W =
[[ -7   2  12   8  -5 -14  -2 -15   7  11  -3   9   7   0   1]
 [ 10  -1 -26  -1   4   4 -19  10  34   9  21   0 -20  29   7]
 [-26   0  30  19   3  13  35  41   4  19  -2 -16  14   7  21]]
W[0][0]: -7
W[:, 3]: [8, -1, 19]
W[1][13]: 29
W[1][2]: -26
W[2][8]: 4
W[1][10]: 21
W[1][11]: 0
W[2]: [-26, 0, 30, 19, 3, 13, 35, 41, 4, 19, -2, -16, 14, 7, 21]
W[0][7]: -15
W[2][1]: 0
W[2][4]: 3
W[2][13]: 7
W[1][5]: 4
W[0][14]: 1
W[2][3]: 19
W[1][0]: 10

B =
[[-57  59  55  66 -15  32 -23 -29 -10 -56 -44 -57]
 [-15  43 -38  51 -42   8  24  -8  26 -64 -68   0]
 [-20   3  54   2  19  12 -28 -10 -22  12  21 -30]]
Rows and columns are counted from 0.
(0, 0) -> -57
(1, 4) -> -42
(2, 3) -> 2
(0, 2) -> 55
(0, 10) -> -44
(0, 7) -> -29
(1, 5) -> 8
(0, 5) -> 32
(2, 7) -> -10
(2, 10) -> 21
(0, 1) -> 59
(1, 9) -> -64
(2, 11) -> -30
(1, 6) -> 24
(2, 4) -> 19

arr = ((30, 31, -37, -11, 7, 28, -34, 36, -44, -1, 26, -46, -3), (30, 39, -47, -8, 6, 42, -41, 33, -44, 2, 22, -54, 2), (27, 41, -49, -10, 4, 50, -40, 29, -40, 7, 19, -54, 7), (32, 20, -21, -14, 6, 3, -22, 43, -47, -10, 29, -33, -16), (29, 26, -29, -12, 8, 15, -26, 40, -44, -5, 28, -39, -11), (25, -5, 14, 13, 74, -20, -4, 40, 0, -33, 45, 41, -17), (14, -3, 6, 15, 20, -16, -23, -6, -7, -15, 28, -2, -7), (18, -3, 6, 20, 24, -18, -29, -6, -9, -16, 34, -2, -6), (17, 32, -32, -22, -17, 74, -29, 23, -28, 28, -5, -40, 10), (29, 31, -35, -10, 7, 25, -31, 37, -45, -3, 26, -46, -6), (18, -5, 5, 18, 22, -19, -26, -6, -8, -18, 34, -2, -6), (22, -4, 6, 22, 29, -22, -32, -7, -14, -22, 39, -4, -8), (-12, 9, -4, -10, 2, 5, -10, -1, -9, 3, -3, -6, 3))
Rows and columns are counted from 0.
(0, 0) -> 30
(2, 1) -> 41
(0, 7) -> 36
(8, 11) -> -40
(0, 2) -> -37
(2, 9) -> 7
(12, 1) -> 9
(11, 1) -> -4
(4, 2) -> -29
(5, 1) -> -5
(6, 1) -> -3
(1, 5) -> 42
(8, 3) -> -22
(8, 9) -> 28
(9, 12) -> -6
(6, 9) -> -15
(2, 2) -> -49
(5, 4) -> 74
(12, 9) -> 3
(3, 6) -> -22
(4, 10) -> 28
(7, 1) -> -3
(1, 1) -> 39
(6, 0) -> 14
(6, 3) -> 15
(8, 2) -> -32
(3, 4) -> 6
(0, 12) -> -3
(2, 3) -> -10
(7, 8) -> -9
(4, 0) -> 29
(12, 6) -> -10
(0, 9) -> -1
(9, 1) -> 31
(1, 10) -> 22
(10, 0) -> 18
(8, 1) -> 32

M =
array([[-758,  191, -549,  513,  403,  752,  629,  477,   56,  850,   -6,
         -80, -289,   49, -606, -642],
       [ -81,  472,  726,  242, -423, -286,  812, -763,  392, -231, -715,
         594,  756, -119,  859, -644],
       [ 161, -860, -883,  571, -347,  837, -899, -522,  192, -814, -672,
        -893,   68,  579,  124,  -10],
       [-759,  187, -932,  869, -532,  882, -195,  543, -498, -100,  552,
         132,  735,  771,  102, -609]])
M[0, 0]: -758
M[:, 6]: [629, 812, -899, -195]
M[3]: [-759, 187, -932, 869, -532, 882, -195, 543, -498, -100, 552, 132, 735, 771, 102, -609]
M[1, 11]: 594
M[:, 3]: [513, 242, 571, 869]
M[2, 10]: -672
M[3, 6]: -195
M[:, 8]: [56, 392, 192, -498]
M[1, 1]: 472
M[3, 10]: 552
M[1, 5]: -286
M[0, 12]: -289
M[2, 13]: 579
M[1, 8]: 392
M[1]: [-81, 472, 726, 242, -423, -286, 812, -763, 392, -231, -715, 594, 756, -119, 859, -644]
M[1, 3]: 242
M[0, 9]: 850
M[0, 7]: 477
M[:, 2]: [-549, 726, -883, -932]
M[:, 13]: [49, -119, 579, 771]
M[3, 11]: 132
M[1, 7]: -763
M[0]: [-758, 191, -549, 513, 403, 752, 629, 477, 56, 850, -6, -80, -289, 49, -606, -642]
M[1, 12]: 756
M[:, 7]: [477, -763, -522, 543]
M[2, 14]: 124
M[1, 9]: -231
M[:, 11]: [-80, 594, -893, 132]
M[2, 6]: -899

A = [  2  51  -3 -44  36 -62   7  50]
A[0] => 2
A[-6] => -3
A[-3] => -62

m =
[[-28   0  34   7  19  30  -2]
 [-54  55  48  61  31  30 -49]
 [ 35 -13 -13 -18 -47 -49  28]
 [-22  23  14  27 -14 -20 -17]]
m[-4][0] -> -28
m[1][2] -> 48
m[-2][4] -> -47
m[-4] -> [-28, 0, 34, 7, 19, 30, -2]
m[:, 6] -> [-2, -49, 28, -17]
m[1] -> [-54, 55, 48, 61, 31, 30, -49]
m[-2][-2] -> -49
m[-1][5] -> -20
m[-1][-7] -> -22
m[:, -4] -> [7, 61, -18, 27]
m[:, -3] -> [19, 31, -47, -14]

x =
[[5 6 3 6 8 7 3 7 4 5 7 6]
 [6 6 7 6 6 8 5 5 6 7 5 6]
 [5 6 5 6 6 5 5 4 7 6 4 7]
 [5 6 7 6 4 6 7 5 4 5 4 4]
 [6 6 6 6 8 6 7 4 5 6 5 5]
 [6 6 7 6 7 7 6 6 5 4 6 7]
 [5 7 3 6 5 6 5 7 4 6 4 7]
 [5 6 4 7 5 5 6 7 5 5 6 7]
 [4 5 4 6 7 4 4 4 6 7 3 5]
 [8 4 6 6 6 5 7 7 6 5 5 7]
 [3 8 4 7 7 5 4 7 5 4 5 7]
 [7 5 7 4 7 2 7 9 6 6 7 6]
 [5 5 6 5 4 3 5 5 4 7 6 5]
 [6 4 3 5 2 7 8 6 5 3 8 6]]
Rows and columns are counted from 0.
row 0 col 0 -> 5
row 6 col 1 -> 7
row 0 col 8 -> 4
row 13 col 0 -> 6
row 8 col 6 -> 4
row 13 col 7 -> 6
row 11 col 5 -> 2
row 9 col 8 -> 6
row 9 col 2 -> 6
row 10 col 7 -> 7
row 11 col 7 -> 9
row 7 col 3 -> 7
row 8 col 10 -> 3
row 0 col 9 -> 5
row 8 col 7 -> 4
row 1 col 4 -> 6
row 13 col 11 -> 6
row 10 col 3 -> 7
row 3 col 0 -> 5
row 6 col 2 -> 3
row 13 col 9 -> 3
row 10 col 2 -> 4
row 9 col 1 -> 4
row 5 col 5 -> 7
row 4 col 11 -> 5
row 5 col 3 -> 6
row 4 col 3 -> 6
row 8 col 5 -> 4
row 3 col 10 -> 4
row 5 col 0 -> 6
row 3 col 6 -> 7
row 3 col 7 -> 5
row 10 col 0 -> 3
row 6 col 11 -> 7
